Below is a small trained network, with its code and all its weights. Each question gives an input and a class and asks what happens when units are switched off, that is, made to give their printed mean instead of their output.

import numpy as np


def w(rows, s, z=0):
    codes = np.array(rows[::2]) - 128.0
    scale = np.full(codes.shape[1], s)
    scale[-1] = z or s
    return codes * scale


def norm(h):
    return h / np.sqrt((h * h).mean(-1, keepdims=True) + 1e-5)


def f(y):
    return np.maximum(y, 0)


def log_softmax(a):
    a = a - a.max(-1, keepdims=True)
    return a - np.log(np.exp(a).sum(-1, keepdims=True))


def net(x, mask):
    res = np.array(x, float).reshape(1, 6) / 4 @ E
    u = 0
    for l in range(3):
        y = f(norm(res) @ A[l][:, :-1].T + A[l][:, -1])
        res = res + np.where(mask[u : u + 4], y, B[l][:, -1]) @ B[l][:, :-1]
        u += 4
    return log_softmax(norm(res)[-1] @ U[:, :-1].T + U[:, -1])


A, B = {}, {}
E = w([
[134,188,197,244],'x0',
[122,113,111,144],'x1',
[132,137,129,116],'x2',
[248,139,111,159],'x3',
[144,1,239,141],'x4',
[128,120,136,118],'x5',
],0.0042)
A[0] = w([
[2,120,141,121,5],'0.n1',
[153,67,75,42,239],'0.n2',
[86,88,104,68,65],'0.n3',
[99,168,190,166,232],'0.n4',
],0.0095,0.0018)
B[0] = w([
[208,180,144,4,204],'0.n1',
[111,170,174,185,253],'0.n2',
[83,150,178,107,191],'0.n3',
[62,159,161,87,208],'0.n4',
],0.012,0.0056)
A[1] = w([
[193,97,95,31,6],'1.n1',
[85,205,93,85,85],'1.n2',
[10,243,152,90,227],'1.n3',
[38,179,253,52,195],'1.n4',
],0.0043,0.002)
B[1] = w([
[50,135,144,108,131],'1.n1',
[213,31,3,185,166],'1.n2',
[127,116,107,254,246],'1.n3',
[93,133,111,187,253],'1.n4',
],0.0061,0.0073)
A[2] = w([
[199,142,142,180,76],'2.n1',
[108,17,243,112,157],'2.n2',
[147,114,157,204,254],'2.n3',
[94,3,164,128,132],'2.n4',
],0.011,0.0015)
B[2] = w([
[136,137,153,36,198],'2.n1',
[193,185,15,166,221],'2.n2',
[1,106,145,28,255],'2.n3',
[140,178,56,157,163],'2.n4',
],0.007,0.0071)
U = w([
[107,163,146,119,157],'0',
[92,149,193,165,159],'1',
[119,151,145,113,179],'2',
[155,148,76,169,148],'3',
[166,139,182,59,139],'4',
[106,126,138,116,148],'5',
[167,50,166,149,3],'6',
[175,4,115,130,38],'7',
],0.015,0.0056)

Each question gives the input, the list of numbers given to net, and the class t.
The units are the neurons (one row each of A and B). Each row of codes is followed by its name. A weight is (code - 128) times the scale printed after its matrix; where a second scale follows, it is the last column's (A, B and U).
mask holds one flag per neuron, layer by layer. A switched-off neuron (its flag False) gives its mean, the last column of its row in B, instead of its output. The means were averaged over made-up inputs and are rounded, as every weight is.
A unit's drop is (log p(t) with every unit on - log p(t) with that unit switched off) / (log p(t) with every unit on - log p(t) with every unit switched off).
The circuit of an input: a set's keep is (log p(t) with only the set's units on - log p(t) with every unit switched off) / (log p(t) with every unit on - log p(t) with every unit switched off). Starting from all 12 units, units are removed one at a time, each time the one whose removal leaves the highest keep (on an exact tie, the one counted first), for as long as the keep stays at least 0.8.
circuit, biggest first: the units of the circuit, biggest drop first
unit that matters most: the unit with the biggest drop
k most important neurons: the k neurons with the biggest drops, biggest first
k most important neurons of layer l: the k neurons of layer l with the biggest drops, biggest first
drop of u: that unit's drop, to one decimal
input [-3,6,1,-7,1,-3], class 4: circuit, biggest first => (0.n1)
input [3,3,1,-1,5,0], class 3: 2 most important neurons of layer 0 => (0.n2 0.n3)
input [-2,7,0,-8,-4,-6], class 4: 2 most important neurons => (0.n1 2.n2)
input [3,3,-3,1,4,2], class 3: circuit, biggest first => (0.n2 2.n2)
input [-5,-2,3,-1,6,0], class 3: 2 most important neurons => (2.n2 2.n4)
input [4,-5,2,4,7,-5], class 3: 2 most important neurons => (2.n2 0.n2)
input [4,5,-3,7,7,-6], class 3: circuit, biggest first => (2.n2 0.n2)
input [5,2,-6,-5,7,1], class 3: circuit, biggest first => (2.n2 0.n2)
input [-5,1,0,0,-4,1], class 1: circuit, biggest first => (0.n2 2.n2 0.n1)
input [-4,1,-1,0,6,0], class 3: 2 most important neurons => (2.n2 2.n4)
input [3,-5,-7,6,8,-1], class 3: 3 most important neurons => (2.n2 0.n2 0.n1)
input [6,7,5,-8,-1,-7], class 4: 3 most important neurons => (0.n1 0.n2 2.n2)
input [0,2,-5,-2,-7,4], class 3: circuit, biggest first => (0.n2 2.n3 1.n2)
input [-8,-1,7,-2,-2,2], class 1: 2 most important neurons of layer 0 => (0.n2 0.n3)
input [1,5,2,-3,5,0], class 3: unit that matters most => 0.n2
input [-4,-7,0,-7,8,4], class 3: 2 most important neurons => (2.n2 2.n3)
input [-1,-3,0,-7,-6,-6], class 4: 3 most important neurons => (0.n1 0.n2 2.n2)
input [5,3,-2,7,-1,3], class 4: circuit, biggest first => (0.n2 2.n1)
input [-7,-4,1,5,0,-2], class 1: 2 most important neurons => (0.n2 0.n1)
input [1,6,2,-8,-4,-4], class 4: 2 most important neurons => (0.n1 0.n2)
input [-7,0,1,1,1,2], class 1: circuit, biggest first => (0.n2)
input [-5,7,-4,-7,-1,4], class 4: drop of 0.n3 => -0.3
input [-1,-4,2,8,-1,-5], class 4: drop of 2.n1 => 0.1
input [0,-4,5,8,2,-1], class 4: drop of 1.n4 => 0.2
